Below is a small trained network, with its code and all its weights. Each question gives an input and a target symbol and asks what happens when units are switched off, that is, made to give their printed mean instead of their output.

import numpy as np


def w(rows, s, z=0):
    codes = np.array(rows[::2]) - 128.0
    scale = np.full(codes.shape[1], s)
    scale[-1] = z or s
    return codes * scale


def f(y):
    return np.maximum(y, 0)


def softmax(a):
    e = np.exp(a - a.max(-1, keepdims=True))
    return e / e.sum(-1, keepdims=True)


def log_softmax(a):
    a = a - a.max(-1, keepdims=True)
    return a - np.log(np.exp(a).sum(-1, keepdims=True))


def net(x, mask):
    ids = ['ΣΨΩαγτ'.index(c) for c in x.split()]
    T = len(ids)
    res = E[ids] + P[:T]
    r = res
    for j in range(2):
        rows = slice(2 * j, 2 * j + 2)
        q, k, v = (r @ M[0][rows].T for M in (Q, K, V))
        z = softmax(np.where(np.tri(T) > 0, q @ k.T / 2**0.5, -1e9)) @ v
        o = O[0][rows]
        res = res + np.where(mask[j], z, o[:, -1]) @ o[:, :-1]
    y = f(res @ A[0][:, :-1].T + A[0][:, -1])
    res = res + np.where(mask[2:10], y, B[0][:, -1]) @ B[0][:, :-1]
    return log_softmax(res[-1] @ U[:, :-1].T + U[:, -1])


Q, K, V, O, A, B = {}, {}, {}, {}, {}, {}
E = w([
[210,7,49],'Σ',
[43,103,18],'Ψ',
[120,191,103],'Ω',
[153,99,195],'α',
[198,184,158],'γ',
[81,93,152],'τ',
],0.018)
P = w([
[186,82,151],'0',
[28,142,167],'1',
[198,91,135],'2',
[66,196,115],'3',
[196,100,131],'4',
[93,228,84],'5',
[205,104,122],'6',
[109,254,61],'7',
[200,107,121],'8',
],0.0088)
Q[0] = w([
[121,88,4],'head 0',
[170,56,144],'head 0',
[109,156,124],'head 1',
[152,93,140],'head 1',
],0.011)
K[0] = w([
[72,72,61],'head 0',
[176,1,115],'head 0',
[108,195,98],'head 1',
[143,137,93],'head 1',
],0.0091)
V[0] = w([
[183,216,225],'head 0',
[108,168,31],'head 0',
[77,126,230],'head 1',
[133,3,93],'head 1',
],0.0055)
O[0] = w([
[71,160,150,46],'head 0',
[56,90,254,150],'head 0',
[131,113,163,32],'head 1',
[95,185,156,255],'head 1',
],0.0076,0.0049)
A[0] = w([
[248,98,165,91],'neuron 0',
[110,175,97,254],'neuron 1',
[126,51,102,46],'neuron 2',
[143,58,142,24],'neuron 3',
[138,165,237,100],'neuron 4',
[147,48,166,76],'neuron 5',
[88,203,218,162],'neuron 6',
[171,52,169,148],'neuron 7',
],0.012,0.0065)
B[0] = w([
[99,247,104,254],'neuron 0',
[189,102,118,219],'neuron 1',
[113,94,80,195],'neuron 2',
[96,115,31,159],'neuron 3',
[47,123,86,174],'neuron 4',
[80,98,146,173],'neuron 5',
[105,88,49,205],'neuron 6',
[90,113,223,217],'neuron 7',
],0.012,0.0086)
U = w([
[10,135,96,24],'Σ',
[156,67,89,104],'Ψ',
[254,100,120,222],'Ω',
[75,166,180,102],'α',
[156,190,135,76],'γ',
[149,105,193,254],'τ',
],0.017,0.0086)

Each question gives the input, a string of symbols that net reads in full, and the target symbol t.
The units are the heads (2 rows each of Q, K, V and O) and the neurons (one row each of A and B). Each row of codes is followed by its name. A weight is (code - 128) times the scale printed after its matrix; where a second scale follows, it is the last column's (O, A, B and U).
mask holds one flag per unit, heads first, then neurons. A switched-off unit (its flag False) gives its mean, the last column of its rows in O or B, instead of its output. The means were averaged over made-up inputs and are rounded, as every weight is.
A unit's drop is (log p(t) with every unit on - log p(t) with that unit switched off) / (log p(t) with every unit on - log p(t) with every unit switched off).
The circuit of an input: a set's keep is (log p(t) with only the set's units on - log p(t) with every unit switched off) / (log p(t) with every unit on - log p(t) with every unit switched off). Starting from all 10 units, units are removed one at a time, each time the one whose removal leaves the highest keep (on an exact tie, the one counted first), for as long as the keep stays at least 0.8.
circuit, biggest first: the units of the circuit, biggest drop first
k most important neurons: the k neurons with the biggest drops, biggest first
heads that matter: for each layer, one digit per head in row order, 1 if its drop is at least 0.15 and else 0, layers parted by /
drop of u: that unit's drop, to one decimal
input Σ Ψ τ γ Σ Ψ, target Ψ: circuit, biggest first => (neuron 0; neuron 1)
input α τ Σ Σ Ψ τ, target Ψ: circuit, biggest first => (neuron 0; neuron 7; neuron 1)
input Σ Ψ α α Σ Σ τ, target τ: 2 most important neurons => (neuron 0; neuron 6)
input Ω γ γ γ, target Ω: circuit, biggest first => (neuron 0; neuron 1)
input τ γ γ, target γ: heads that matter => 10
input α Ω γ γ, target Ψ: most important neuron => (neuron 0)
input τ Σ Σ Σ Σ Σ, target Ω: heads that matter => 01
input γ Σ γ γ Ψ Σ Σ γ, target Ω: heads that matter => 01
input Σ Ψ γ γ, target Ψ: circuit, biggest first => (neuron 0; neuron 6)
input Ω γ τ, target τ: 3 most important neurons => (neuron 0; neuron 6; neuron 4)
input Σ Ψ Ψ, target Ψ: drop of head 1 => 0.0
input α Σ Ψ α, target Ψ: drop of neuron 0 => 0.6
input Σ γ Σ Ψ Ω Ψ Σ Ω, target Ψ: drop of neuron 1 => 0.3
